The rows lie along a hidden order. The number after each row says roughly how far along it the row is, from 0 to 12. A new part has a new order.
In the rows, zero is written as 128.
[129 122 104 128 133 125 123 121 118 119 125 139 128 128 134 121 130 111
 151 146   5 107 132 142] -> 6
[120 142 148 135 122 130 102 147 128 138 135 115 146 127 115 132 120 137
 107 108 255 154 142 107] -> 3
[133 111 121 120 128 127 124 113 136 122 119 144 112 127 135 125 134 121
 155 136  48 108 108 135] -> 9
[131 112 112 120 124 127  79 150 116 121 128 140 136 123 126 114 126 119
 175 133 164 105 147 130] -> 10
[125 130 150 129 121 130  98 134 135 135 132 124 135 126 119 130 124 139
 129 113 247 145 131 113] -> 9
[133 111 122 118 127 127 111 124 130 120 122 143 115 125 135 124 132 121
 165 137  69 106 117 133] -> 12
[119 145 152 144 128 128 118 126 131 138 136 112 148 130 119 137 122 131
  98 120 163 152 142 112] -> 0
[133 114 104 120 129 127 109 143 112 118 127 139 125 126 132 113 128 120
 155 139 105 101 138 144] -> 10

New part:
[ 54  98 180 176 134 113 140 151 113 128 129 171 150 152 124 136 122  35
 121  83] -> 5
[115 151 158 204 154  95  76 202 103 170 182 102 136 167 170  92 152 172
 136 168] -> 1
[114 128 155 102 126 118 126 112 157 125 138 149 108 122 115  87 160 141
 110 106] -> 7
[123 120 118 150 126 130 131 150 120 116 134 142 134 122 136 153 144 119
 147 137] -> 11
[135 138 129 121 116 127 149 120 128 146 112 117 135 141 123 126 134 116
 126 129] -> 12
[128 123 114 145 129 136 119 158 136 124 145 137 118 117 149 145 119 127
 141 133] -> 7
[122 122 120 148 125 130 131 148 120 115 135 140 136 124 135 152 144 117
 146 138] -> 11
[125  73 112 148 182 131  34 128  74  85 146 147 142 107 134 143  57 163
 132 140] -> 7
[ 81 185 186 114 141  99  91 144 107 222 173   4 173 193 111  27 207 139
  92 167] -> 0
[105  89 146 126 167 181  83 112 120 116 149 104 134 106 173 146 112 159
 117 156] -> 2
